Below is a small trained network, with its code and all its weights. Each question gives an input and a class and asks what happens when units are switched off, that is, made to give their printed mean instead of their output.

import numpy as np


def w(rows, s, z=0):
    codes = np.array(rows[::2]) - 128.0
    scale = np.full(codes.shape[1], s)
    scale[-1] = z or s
    return codes * scale


def norm(h):
    return h / np.sqrt((h * h).mean(-1, keepdims=True) + 1e-5)


def f(y):
    return y / 2 * (1 + np.tanh(0.7978845608 * (y + 0.044715 * y**3)))


def log_softmax(a):
    a = a - a.max(-1, keepdims=True)
    return a - np.log(np.exp(a).sum(-1, keepdims=True))


def net(x, mask):
    res = np.array(x, float).reshape(1, 5) / 4 @ E
    u = 0
    for l in range(3):
        y = f(norm(res) @ A[l][:, :-1].T + A[l][:, -1])
        res = res + np.where(mask[u : u + 6], y, B[l][:, -1]) @ B[l][:, :-1]
        u += 6
    return log_softmax(norm(res)[-1] @ U[:, :-1].T + U[:, -1])


A, B = {}, {}
E = w([
[128,127,127,127,126,129],'x0',
[254,87,128,102,115,184],'x1',
[107,63,129,143,100,147],'x2',
[121,94,138,153,183,177],'x3',
[124,113,230,85,124,119],'x4',
],0.0092)
A[0] = w([
[139,103,208,100,100,82,27],'L0N0',
[121,80,133,139,247,156,18],'L0N1',
[149,112,33,194,90,112,52],'L0N2',
[116,13,118,189,44,95,24],'L0N3',
[166,232,124,61,203,116,3],'L0N4',
[147,147,112,76,39,67,47],'L0N5',
],0.012,0.0031)
B[0] = w([
[150,102,145,163,191,110,227],'L0N0',
[129,248,141,110,97,150,207],'L0N1',
[178,124,153,185,195,131,253],'L0N2',
[106,146,44,37,197,133,233],'L0N3',
[152,89,67,61,198,103,237],'L0N4',
[131,200,165,156,133,229,231],'L0N5',
],0.013,0.0044)
A[1] = w([
[249,103,99,114,72,127,125],'L1N0',
[51,80,130,54,152,226,35],'L1N1',
[128,95,206,127,153,110,1],'L1N2',
[139,160,160,167,128,139,167],'L1N3',
[129,109,152,126,51,123,32],'L1N4',
[136,196,151,117,119,207,156],'L1N5',
],0.012,0.0032)
B[1] = w([
[5,56,179,99,71,86,207],'L1N0',
[161,171,77,116,160,125,174],'L1N1',
[186,163,190,168,188,104,159],'L1N2',
[66,123,124,164,121,120,178],'L1N3',
[216,128,125,72,125,166,113],'L1N4',
[130,197,97,147,43,157,253],'L1N5',
],0.011,0.0061)
A[2] = w([
[198,100,166,206,178,183,190],'L2N0',
[137,137,82,46,138,94,71],'L2N1',
[25,143,63,116,163,105,32],'L2N2',
[26,114,145,136,104,51,137],'L2N3',
[126,80,62,255,142,56,89],'L2N4',
[157,151,64,63,183,102,4],'L2N5',
],0.0096,0.0017)
B[2] = w([
[93,147,150,170,129,25,218],'L2N0',
[139,106,81,35,161,133,198],'L2N1',
[133,106,183,16,39,135,230],'L2N2',
[155,2,74,111,31,222,191],'L2N3',
[175,86,220,193,148,98,185],'L2N4',
[143,61,100,92,139,95,254],'L2N5',
],0.0088,0.0044)
U = w([
[163,104,57,9,190,107,92],'0',
[123,235,119,157,68,180,112],'1',
[163,108,161,198,179,84,252],'2',
[82,27,151,88,33,143,47],'3',
],0.014,0.0037)

Each question gives the input, the list of numbers given to net, and the class t.
The units are the neurons (one row each of A and B). Each row of codes is followed by its name. A weight is (code - 128) times the scale printed after its matrix; where a second scale follows, it is the last column's (A, B and U).
mask holds one flag per neuron, layer by layer. A switched-off neuron (its flag False) gives its mean, the last column of its row in B, instead of its output. The means were averaged over made-up inputs and are rounded, as every weight is.
A unit's drop is (log p(t) with every unit on - log p(t) with that unit switched off) / (log p(t) with every unit on - log p(t) with every unit switched off).
The circuit of an input: a set's keep is (log p(t) with only the set's units on - log p(t) with every unit switched off) / (log p(t) with every unit on - log p(t) with every unit switched off). Starting from the 12 units with the biggest drops (on a tie, the unit counted first), units are removed one at a time, each time the one whose removal leaves the highest keep (on an exact tie, the one counted first), for as long as the keep stays at least 0.8.
units of the circuit, in order: the units of the circuit, biggest drop first
most important unit: the unit with the biggest drop
k most important neurons of layer l: the k neurons of layer l with the biggest drops, biggest first
drop when u is switched off: that unit's drop, to one decimal
input [7,3,1,-3,-1], class 1: units of the circuit, in order -> [L0N5]
input [6,3,-6,-7,-8], class 2: 2 most important neurons of layer 0 -> [L0N2 L0N3]
input [-6,6,6,0,7], class 2: 2 most important neurons of layer 0 -> [L0N0 L0N4]
input [2,-4,-1,3,1], class 3: units of the circuit, in order -> [L2N3 L0N3]
input [4,-6,7,7,4], class 0: 2 most important neurons of layer 1 -> [L1N1 L1N0]
input [-2,6,-4,-2,8], class 2: units of the circuit, in order -> [L0N0 L0N3]
input [8,-3,-7,-5,-8], class 2: 4 most important neurons of layer 0 -> [L0N2 L0N3 L0N1 L0N5]
input [-1,6,-5,3,-8], class 2: 2 most important neurons of layer 0 -> [L0N2 L0N3]
input [7,-5,-5,7,-2], class 1: 2 most important neurons of layer 0 -> [L0N1 L0N3]
input [4,8,6,-2,-6], class 3: 3 most important neurons of layer 1 -> [L1N0 L1N1 L1N2]
input [-5,-6,0,1,-6], class 2: 3 most important neurons of layer 0 -> [L0N2 L0N3 L0N1]
input [6,1,-3,7,-8], class 2: 3 most important neurons of layer 2 -> [L2N4 L2N0 L2N2]
input [5,8,0,-7,-7], class 3: 3 most important neurons of layer 0 -> [L0N1 L0N0 L0N3]
input [8,7,-5,-6,4], class 3: most important unit -> L1N0
input [-8,2,2,3,2], class 1: drop when L0N1 is switched off -> 0.9
input [1,-4,7,-3,5], class 0: drop when L0N3 is switched off -> 1.6
input [6,-4,3,5,3], class 1: drop when L0N3 is switched off -> 0.0
